In the rows, zero is written as 128.
Each row is followed by its class; each block has classes of its own.
[107 136 145 129 185  63 120  76 142 110 138 157 122 162 111 128 113 134
 112 128 118 102 150 197 144  94  98 128 129  68 127 138 108]	M
[ 87 139 174 108 195 161 121  78 138 131 125 183 108  81 144 128 124 172
  84  86  96 144 108 107 149 146 111 150  80  78 149 141 139]	D
[163 109 108 132 108 144 127 158 147 135 116  89 139 135 146 137 142 125
 160 135 135 142 133 126 140 142 149 131 133 155 130 110 115]	T
[203  87  75 124  80 195 127 191  97 109 107  29 161 135 192 141 159 126
 175 159 202 131 131 104 144 151 157 145 162 175 116  96 114]	F
[190 118 115 148 135 225 159 211 156 157 144  79 115  38  86 120 158  69
 135 131 122 201 159 143 111 158 187 144 133 215 153  94  99]	K
[174 129 136 126 149 174 130 155 170 175 130  73 106 102 122 147 136 103
 151 109 101 161 162 153 133 143 147 131 124 183 145 134  96]	T
[141 149  30 195  62 102 149 199  94 107 132  84 110 147  51 104 155  45
 140 170 164 115 105 114  67  91 137 125 168 162 102  46 136]	E
[109  88 118 122 104  39  81  80 103  77 126 121 158 216 159 154 118 164
 153 142 158  92  96 132 142  90 112 144 157 103 100 133 128]	D
[121 123  70 146  74  38 118 146 113 107 153 117 129 174  50 118 124  53
 142 149 149 116 138 151  94  73 111 127 171 134 122  85 129]	L
[134 119 140 117 124 184 149 191 157 178  97  97  82  44 103  99 151 100
  98 108  96 174 128 115  88 160 140 132  99 205 126 107 153]	E
[178  92 148 144 138 182 137 146 152 159 107 102 124  67 147 133 145 115
 115 133 129 170 164 125 160 172 161 173  94 155 122 113 123]	N
[118 110 190 100 173 129 133 102 154 171 137 155 125 109 115 154 109 146
 129 101  80 128 158 174 125 143 123 142 123 150 141 207 118]	H
[108 143 112 118 139 132 125  96 110  92 170 118 144 177 146 127 126 152
 147 122 153 110  98  92 139 105 105 106 141  80 127 137 134]	K
[175  98 111 127 117 144 136 158 120 120 133  73 129 143 115 147 140 126
 146 160 143  86 126 139 122 134 154 109 167 155 107 137 121]	E
[146  93 147 117 126 112 127 155 144 132 149 112 131 118  90 141 129 106
 150 125 116 154 152 175 112 115 161 118 159 184 145 153 123]	K
[127  99 106 160 105 107 149 155 133 110 125 165 147 101  84 125 120 122
 133 162 142 107 143 155 127 131 149 129 118 112 131 115 129]	W
[134 146  91 126 122 209 140 133 101 121 146  85 133 126 146 115 144 145
 138 138 164 111 103  78 126 143 111 101 122  93 128 107 112]	A
[105 115 114 123  83  94 128 147 102 102 134 150 140 161 101 108 137  96
 133 118 132 121  91  84 104  93 114  95 141 139 124 139 165]	N
[182 147  92 142 159 234 130 152 132 147 150  54 102  82 125 139 141  89
 127 120 131 148 128 110 125 138 125 158 115 157 129  88  78]	D
[147 111 119 103 125 199 142 176 128 121 118 108 133 106 166 114 154 153
 123 135 151 135 110 101 133 150 131 106 114 147 116 118 121]	M
[ 97 155  83 167 110 111 144 152 136 126 118 141 116 128  92 100 133  69
 118 130 126 161 121 131  82 115 128 131 120 142 137  65 127]	P
[ 72 137 147 106 123  56 127 103 110 114 128 183 136 165 114 117 124 121
 135  99 128 112 107 138 102  92  97 116 150 114 150 171 175]	F
[116 120 103 133  90 135 140 174 140 133 125 127 121 130  94 122 132  90
 134 134 118 142 128 138  72 123 143 104 134 180 136 117 124]	P
[221  72  86 147  50 167 131 247 143 135  91  49 132 101 128 141 162 103
 171 157 149 170 156 132 114 149 188 135 154 233 113  66 106]	T
[119  97 105 133  63  82 133 182 134 126 100 113 122 140 118 121 142 100
 142 138 140 157 127 137  79 122 152 116 139 205 119 104 135]	P
[133 102 147 109 126 114 113 133 146 142 104  83 117 143 131 134 127 133
 133 126 109 143 117 143 120 119 128 126 132 161 103 135 134]	E
[156 108 100 107  79 220 146 170 108 147 121  80 156 110 190 119 150 163
 148 138 175 159 101  61 128 166 137 105 115 159 125 110 128]	A
[158 138 114 136 191 163 121  81 132 120 158  91 121 129 130 141 123 118
 118 134 140  96 165 146 179 135 116 154 135  52 124 102  86]	L
[131 141 146 141 209 176 125  63 147 123 124 108 117 130 191 142 125 161
 116 136 134 115 145 136 179 170 131 154 104  63 120 114  95]	P
[146 102 152 127 148 141 144 135 157 151 148 124 118  92  99 126 118 117
 123 144 123  96 156 169 135 150 132 138 121 142 126 146 118]	W
[147 165 104 176 151 155 145 105 120 147 142  89 105 105 116 111 140 100
 119 142 156 140 152 135 138 147 121 161 116  96 127  69 102]	A
[105 111 177  83 145 110 122  44 110 122 137 141 166 189 199 159 112 222
 148 120 146  93 118 119 161 138 116  90 131  76 133 207 141]	A
[154 103 180 102 193 213 118  80 148 149 159 112 130 116 158 152 117 148
 125 110 103  80 151 132 175 152 120 124 116 102 124 202 106]	N
[ 89 106 164  93 141 141 130 101 149 128 100 170 150 132 199 139 120 201
 118 113 121 139 116 106 139 164 138 110  93 111 138 157 150]	P
[129 143 141 116 194 199 126  37 105 116 161 116 152 156 194 147 116 203
 135 136 155  65 122 105 184 160 101 109 118  12 129 161 107]	A
[170 141 104 133 147 200 131 159 133 160 148  34 102 124 108 131 138  70
 146 120 111 156 145 135 107 124 114 158 145 187 112 110  69]	H
[106 176  60 160  75 179 166 211  89 143 133 116  97  92  81  81 161  68
 123 119 147 148  93  46  49 131 105 138 126 183 119  70 157]	H
[134 136 137 153 136  58 122 125 162 150 126 124 110 149  74 143 121  79
 153 107  89 158 160 196 116  90 137 132 143 160 148 132 108]	T
[183 113  71 173 128 179 146 175 137 132 155  69 124  94  86 120 131  65
 143 171 155 109 155 159 135 133 142 150 137 144 116  74  76]	W
[137  84 132  94 117 178 112 104  90  90 144 135 173 158 211 170 129 230
 147 141 173  54  95  66 158 160 135 108 138  99 115 180 148]	D
[137 113 158 103 119 155 137 163 162 163 121 131 119 101 116 140 133 136
 153 107  98 117 137 138 107 147 141 101 124 182 147 178 139]	T
[146 108 159 104 137 133 121 153 153 174 115  79  97 104 103 139 124  99
 137 102  85 196 155 162 109 124 123 153 121 205 123 148  98]	H
[148 135 162 120 152 180 141 117 140 181 146  98 111  94 132 122 133 123
 125 121 128 142 142 139 128 163 125 128 118 149 136 145 118]	A
[ 53 155 156 129 133  57 135  72 140 146 114 197 131 142 102  98 113 125
 104  94  95 186 108 142 104 101  90 127  94  89 152 124 152]	A
[141 122 149 114 153 124 120 134 134 145 126  90 102 131  92 143 122 103
 131 101  86 172 157 162 115 106 122 142 142 170 129 143  92]	H
[ 69 139 183 103 172  57 126  82 135 132 123 203 118 124 102 123 116 124
 114  96 103 121 130 171 115 113 102 135 125  91 164 182 174]	F
[127  88 164  98 137  76 108 101 151 138 129 102 127 176 152 161 114 135
 156 123 116 117 151 182 122 122 137 106 154 174 121 190 110]	P
[ 86 116 130 133  89  43 133 145 134 125  97 167 121 144  67 118 125 113
 121 124  99 141 105 148  71  87 120 112 137 150 120 131 170]	E
[153 111 119 152 180 138 136  82 120  93 129 147 163 139 199 153 131 203
 118 167 184  72 150 122 197 193 163 134 128  30 127 119 118]	P
[193  81 123  98 103 178 126 194 144 164 151  58 117  93  93 142 141  81
 150 139 132 133 161 153 114 141 151 121 162 213 122 141 100]	L
[145 114 138 139 138 156 143 162 147 138 131 122 127  74 104 133 138 117
 136 121 120 174 153 153 122 137 167 134 124 162 151 124 122]	K
[132 129 157 117 148 147 136  94 126 166 156 116 122 123 146 124 128 142
 125 125 143 111 138 131 136 159 112 123 126 118 129 155 133]	A
[179  73 158  95 174 203 138 108 143 125 143  98 159 110 185 164 119 193
 144 157 146  76 151 134 190 185 152 121 118 100 122 183 104]	W
[102 102 128 144 109  50 125 152 167 137 110 147 119 112  50 113 108  77
 125 117  88 189 148 193  98  77 121 137 114 162 132 107 110]	W
[109 159  92 133 152 153 131 144 133 125 156  95  97 121  73  89 120  62
 117 110 109 138 107 122 107  83  81 115 121 115 125  84 100]	W
[ 76 147 112 123  86 108 138 172 123 135  96 136  98 117  96  84 139 105
 109 106 113 158  67  78  61 101  95 107 110 157 110  91 188]	E
[121 123 110 125  89 106 137 172 129 143  98 126 134 111 111 110 142  83
 141 115 137 181 127 139  87 113 127 148 134 186 150 115 155]	F
[170  93 127 124 144 159 113 127 152 113 127  50 143 132 143 152 126 136
 160 135 130 156 163 171 155 120 154 146 137 142 128 118  79]	K
[132 148 122 137 157 170 136 119 151 140 117 127 126 115 157 127 138 145
 135 114 122 141 123 107 151 150 125 140 100  95 140 107 124]	T
[ 92 132 127 139 121  45 125 133 133 123 122 146 105 158  41 112 120  74
 113 121  86 124 113 169  72  75 113 113 154 140 124 117 152]	E
[105 124 127 117 147 156 125 101 122 105 111 157 139 105 165 114 134 175
  96 124 147 132 121  80 171 157 119 144  94  39 127  86 152]	L
[169 100  87 141 106 193 148 205 124 127 140  84 121  78 112 113 146 103
 135 157 162 132 126 107 130 147 151 123 130 160 115  86 107]	W
[ 81 104 145  99  94  29 109 104 128 132 139 163 127 168 101 120 118 118
 130 117 127 109 117 137 105  96  91 120 146 125 112 156 166]	L
[152 148  53 162  82 144 127 195 110 102 121  68 110 147 114 105 161  88
 151 134 158 146 103  81 116 106 130 121 148 143 114  37 117]	T
[115 111 148 104 124 126 140 127 121 122  98 158 149 117 150 136 137 155
 140 117 138 129 128 129 121 141 132 131 127 128 150 170 164]	F
[126 106 141 114 112 221 147 162 131 138 110 159 140  67 151 110 144 153
 107 113 123 137 108  56 130 168 132 119  82 126 130 138 165]	N
[165  76 150  98 149 178 135 119 141 127 129 114 169 141 205 154 134 200
 143 155 159  69 141 154 165 167 140 122 133 118 109 178 107]	M
[124 119 121 116  98 117 144 179 133 146 146 150 106  89  58 110 138  72
 117 119 119 129 134 129  82 121 123 112 141 166 138 122 151]	L
[162 115 158 121 152 222 146 144 140 162 142 122 121  71 132 135 137 119
 117 113 114 129 143 106 145 162 144 125 106 150 136 166 130]	N
[112 104 197 109 156  94 142 106 167 161 126 178 125 121 118 162 111 141
 129 112  88 122 164 196 111 146 158 105 128 168 154 211 130]	P
[152 133 122 148 150 141 132 127 139 152 123  84 120 127 109 140 125  98
 134 121 107 167 166 163 126 126 129 176 129 155 126 110  83]	H
[108 146 136 109 132 121 129 126 147 166 153 123  85 111  78 104 127  71
 113  98 105 132 134 134  92 107  82 136 128 148 122 125 134]	L
[ 83 175 106 143 115 106 149 109 115 144 149 148 122 133  94  96 125  97
 127 116 137 132 104 116  92 108  89 111 114 106 144 114 141]	A
[ 34 157 161 101 130  27 119  84 128 121  97 196 119 154 113  95 121 118
 118  79 109 160  91 129  91  84  71 137 113 105 150 149 194]	F
[153 112  65 135  70 208 152 204 106 105 108  88 145 118 181 126 161 146
 145 155 185 140 104  52 112 168 168  99 127 167 118  81 131]	P

Next block, with new classes.
[139 155 149 126 121 135 148 133 128 124 113 128 130 164 109 137  82 124
 122 166 161 123 167 133 164 107 111 132 155 146 130 128 118]	Q
[125 105 142 112 129 159 148 136  57 139 120 129  84  78 116  76 212 104
 108 102 134 130 135 119  78 170 176 136 149 121  83 103 135]	G
[133 164 144 118 114 132 134 115 152 121 108 122 107 154 139 136  97 154
 142 129 167 149 126 118 166 102 108 144 148 167 170 156 128]	U
[145 136 119 147 147 141 131 162 129 128  80 124 120 128 193 119 126 109
 156  89  89  77 189 116  91 160 151  88  80 137  76 130 128]	C
[145 155 111 139 116 149 126 130 150 119  99 138 115 158 141 132 115 135
 123 158 147 120 131 116 156 119  95 120 148 163 173 140 114]	U
[132 105 168 134 113 160 147 133 173 118 148 101 130 111 145  66 105 153
  96 147 115 108 122 118  88 109 105 116 103 115 138 140 129]	Y
[128 126 125 100 121 160 101 115 120 143 143 130 162 144 123 105 137 153
 132  93 134 120 133 123 100 146 121 114 168 132 122 132 116]	R
[142 126 137 124 108 188 144 138 141 137 146 126 134 118  66  72 123 147
  87 128  85  99 154 128 111 131 116  97 123 131 104 140 128]	V
[136 103 123 152 100 163 167 167 143 123 106 110 120 146 127 109 150 140
 109 157 126 122 142 119  71 137  73 136 107 149 105 134 132]	C
[118 130 158 109 143 111 136 126 170 140 142  88  99  86 157  76  94 109
 139  79 105 116 159 121 107 114 158 147 129 111 130 176 148]	G
[113 130  93 121 105 154  88 120 112 148 134 139 151 142  87 104 165 144
 138  86 148 123 123 135 125 184 103 111 151 139 129 129 108]	Z
[129 121 132 127 120 155 120 120 160 134 152 101 123 112 146  71 139 142
 118 103  96 122 103 110  91 111 123 122 132 111 182 163 123]	U
[134  88 131 143 135 110 145 109 116 103 156 131  77 123 113 194 108 126
 101 161 137 111 127 162 128  87 107 137 137  72 132 100 143]	Y
[125 119 123 108 107 181 111 110 114 158 126 127 145 150  76 100 143 160
 140 103 142 126 142 119 108 168 124 108 152 145  91 114 112]	V
[131 120 139 130 124 124 153 141 129 151 141 115 134 119 104  89 132 140
 114 118 144 128 152 129  81 146 127 130 131 144 129 154 119]	Z
[131 136 143 113 126 164 143 138 140 150 143  99 128 123 129  91 122 142
 113 119 139 109 130 123  95 120 116 139 143 147 122 167 130]	C
[135 116 157 135 115 161 163 143 140 125 147  87 126 124 134  48 128 140
 116 162 134  96 140 124  73 121 103 125 112 132 118 131 129]	Q
[120 110 162 122 126 132 151 167 141 164 149 110 145 124 116 126 113 103
  84 117  71 135 170 118 113  65 182 105 119 104  99 121 111]	C
[105 127 148 134 132 105 165 170 167 152  84 129  88 138 168 168  80  61
 160  76  80 156 175 136 117  99 161 184 151  91 157 185 148]	S
[127 121 118 109 105 142 123 112 129 150 134 127 141 151  88  97 149 142
 138 109 135 112 138 129 101 147 112 105 166 112 102 124 109]	B
[128 121 149 111 142 135 159 121 143 126 138 107 105 104 117  87 109 109
 116 116 101 118 155 143 121 113 132 164 130  95 112 175 140]	S
[132 126 159  87 131 171 114 109 115 124  93 148  98 108 118 138  96 121
 132 133 144 154 109 119 141  78 173 128 138 140 199 188 138]	S
[122 118 141 114 115 148 148 123 171 129 116  94 120 112 148  50 127 153
 134 123 150 120 114 117  91 132 101 138 111 154 138 174 122]	B
[138 112 149 101 116 145 124 126 169 123  98 133 120 129 117 169  76 120
 129  91  95 148 132 112 135  79 147 147 132 130 155 200 142]	V
[124 117 154 127 115 168 139 140 162 130 139 104 136 109 135  79 119 128
  99  98 120 119  97 130 113 124 115 130 141 133 161 176 116]	X
[134 124 152 126 127 167 134 127 143 110 165 104 135  93 148  81 126 146
  91 115 124  98  80 138 117 116 129 111 116 137 165 183 133]	X
[129 123 166 126  96 139 149 140 152 144 139  95 146 118 126  54 126 137
 116 111 113 128 130 122  88 126 131 133 124 132 132 158 130]	J
[117 109 151 122 126 152 149 125 153 127 139 109 103  90 136  64 125 174
 110 128 143 136 126 127  92 126 119 142  93 137 126 132 134]	Y
[118 135 143  95 133 163 116 125 157 142 128 110 135 110 155  53 106 143
 132 107 137 132 142 109  99 110 147 131 133 155 162 168 120]	R
[128 191 138 123 125 137 150 175 139 132  50 165  73 126 171 130  72  93
 157  83 110 128 247 123 156 147 177 124 133 171 121 178 168]	G
[136 124 125 116 145 102 153  87  97 129 168 131  77 119 118 173 136 132
 126 142 125 113 131 144 145 108 133 141 151  98 103 115 152]	B
[135  76 148 103 134 145 156  98 106 132 119 112 105 124 103 114 152 120
 124 158 146 147 136 122  87 135 123 179 149 110  92 137 127]	S
[119 145 156 109 130 132 132 123 153 136 131 107 113 110 135  91 123 134
 131  74 120 144 123 122 125 107 149 145 136 127 160 172 131]	U
[129 106 167 123 124 160 160 128 136 140 145 104 119 105 136  79 122 153
 111 111 121 138 138 120  88 133 141 125 122 136 129 149 124]	X
[133 151 151 137 134 111 148 132 118 123  92 122 128 163 140 143  94 156
 165 155 199 140 154 131 131 140 124 128 116 176 130 123 126]	Q
[138 123 157 143  92 160 175 135 154 126 175  89 119 103 149  61 113 168
  76 138  90 121 128 128 115 122  82 144 107 136 142 155 148]	J
[130  86 147 121  89 152 115 133 155 116 107 112 101 120 169 136 120  85
 124 122  84 117 102 111 134  71 127 136 125 116 156 139 139]	J
[104  98 151  87  91 151 112  96 125 176 121  92 131 135 155  77 149 144
 171 109 190 185 100  94  70 132 158 186 171 151 162 163 118]	J
[143 114 129 129 134 105 131 105 103 118 166 128  85 113  93 157 128 111
 109 138 104 112 139 134 142 100 135 111 155  73 127  96 138]	G
[148 148 121 147 131 110 138 136 157 120  92 134  91 130 153 137  75 136
 145 144 136 128 165 112 137 128 113 111 123 150 173 141 130]	G
[123 114 147 109 112 149 143 120 153 139 151 105 128 111 103  74 114 157
 107 125 138 142 149 119 111 130 104 149 123 154 135 175 133]	Z
[146 156 155 126 117 146 148 129 142 117 102 138 125 135  98 107 106 152
 128 134 156 132 122 124 149 128 115 112 134 169 147 149 119]	X
[122 128 140 122 142 125 147 115 156 124 131 114 107 102 145  88  90 172
 127 110 161 148 149 138 100 136 125 162 110 124 153 178 133]	Y
[143 158 132 141 127 128 156 134 126 108 117 140  93 130 131 137  99 147
 132 148 119 123 136 137 166 101 122 109 103 131 153 125 131]	S
[130  97 111 129  99 186 106 121 127 113 125 140 130 135 108 143 144 118
  92 160 102 144  90 107 149  92 131 116 124 118 174 137 114]	V
[109 144 149  85 101 149 127 101 122 171 140 113 125 184 119 136 141  99
 160 158 162 178 126  83 130  91 150 199 215 121 133 152 135]	C
[136  95 153 153 152 152 189 150 175  99  80 102  57  80 124 105  87 108
 103 141  96 101 172 149 108 143  84 162  61 152 104 169 171]	V
[107  81 116 137 126 125 145 141 112 120  56 148 103 158 115 167 140  69
 141 131 126 127 228 157 110 177 129 135 122 110  50 126 147]	B
[129 135  92 125 147 155 139 128  67 156 117 183  65 114  67 168 169 122
  98 138 134 139 168 153 118 154 148 140 179 140 137 123 149]	U
[137 112 152 147 106 110 155 113 128 126 164 101  98 143 140 158 114 113
 118 161 108 111 119 137 144  98  97 147 146 100 129 104 150]	J
[143 120 128 127 133 122 164  97 114 128 162 133  72 121  95 160 114 144
 102 172 125 116 135 143 143  99  99 127 150 108 137 117 144]	B
[136 166 131 113 131 133 124 122 143 125 116 145 114 137 112 114  97 134
 143 144 148 133 132 120 137  92 128 124 154 146 189 150 129]	R
[134 172 142 138 118 119 139 119 145 113 109 122 102 156 146 139 101 156
 153 122 153 140 127 123 167 111 109 122 129 154 170 135 132]	U
[140 152 133 144 130 138 160 135 124 113 110 139 105 135 105 134  95 156
 112 167 150 128 135 149 167 121  96 114 112 152 153 126 122]	S
[129 101 152 145 130 137 143 144 162 138 130 101 127 107 115  83 104 134
 114 113 110 104 150 132  77 152  96 105  99 137 142 155 131]	Z
[136 144 134 150 138 151 160 152 137 119 105 142 112 123 134 138 104 130
  91 175 123 129 118 138 167 124 101 130 110 161 163 142 128]	S
[140 181 120 130 120 147 128 139 136 126  99 138 122 163 123 141  96 135
 140 163 163 115 143 122 167 109 111 109 136 170 150 144 126]	C
[136 108 127 126 109 157 144 141 135 141 129 108 111 113 137  71 137 133
 108 119 129 119 152 112  71 150 111 129 155 128 132 143 120]	G
[123  75 171 116 123 139 135 128 163 112 139 118  97 110 120 167  95  98
  94 132  81 154  91 120 114  37 110 150 146  89 209 154 149]	R
[ 97 105 118 152 147 121 125 123 101 137 105 127 107 133 107 152 163  83
 136 144 176 142 123 152 124 198 104 171 142 135 141 134 142]	Z
[ 94 173 153 148  89 111 159 185 168 139  59 119 112 152 159  96 110  66
 171  88 141 160 153 139 126 133 147 184 140 141 178 198 152]	J
[131 103 143 138 105 170 140 138 143 126 147 109 147 135 150  88 142 124
 102 142 113 107 121 119  97 131 121 112 134 128 124 142 119]	X
[119 118 131 113 102 174 130 126 132 109 115 141 124 119 113 124 121 148
  84 144 148 144 109 140 148 110 109 118 125 152 176 185 135]	B
[130  98 136 103 155 147 128 136 132 115 105 140 115  98 146 156  95  84
  76 116  99 133 168 136 146  89 152 153 139 125 139 169 130]	R
[144 166 153 136 156  88 145 123 152 115 106 124 118 136 154 136  73 150
 160 133 163 136 129 123 132 111 122 128 122 157 187 149 130]	R
[141 151 140 122 116 171 119 123 150 112  97 129 115 157 118 152  87 140
 131 173 156 114 116 117 165 107  76 118 131 175 159 155 145]	C
[127 126 166 130 121 158 137 128 145 109 125  93 125 128 144  94 110 120
 129 117 126 106 111 129 127 130  86 143 127 121 143 151 139]	Q
[122 120 137 126 132 121 138  94 116 130 165 118  75 134 100 159 138 113
 119 152 119 139 126 134 149  89 122 155 164  90 146 110 148]	U
[127 112 147 134 113 156 162 145 121 119 142  99 127 135 165 106 135 120
 100 140 122 119 142 127 116 122 108 159 132 123 104 134 129]	Q
[132 119 142 100 101 160 146 110 152 130 155 104 102 110 141  82 120 146
 109 114 112 116 113 115 125  81 112 130 145 116 144 156 122]	B
[115  88 146 155 120 136 156 176  81 105  94 135 163 164 116 164 176  31
  80 150 109 122 176 155 120 155 143 155 143  84  56 121 132]	Q
[133 169 164 113 122 151 179 157 147 165 113 157 105 110 110  81 105 115
 102 109  51 137 206 104 143 115 174 111 136 135 108 144 136]	B
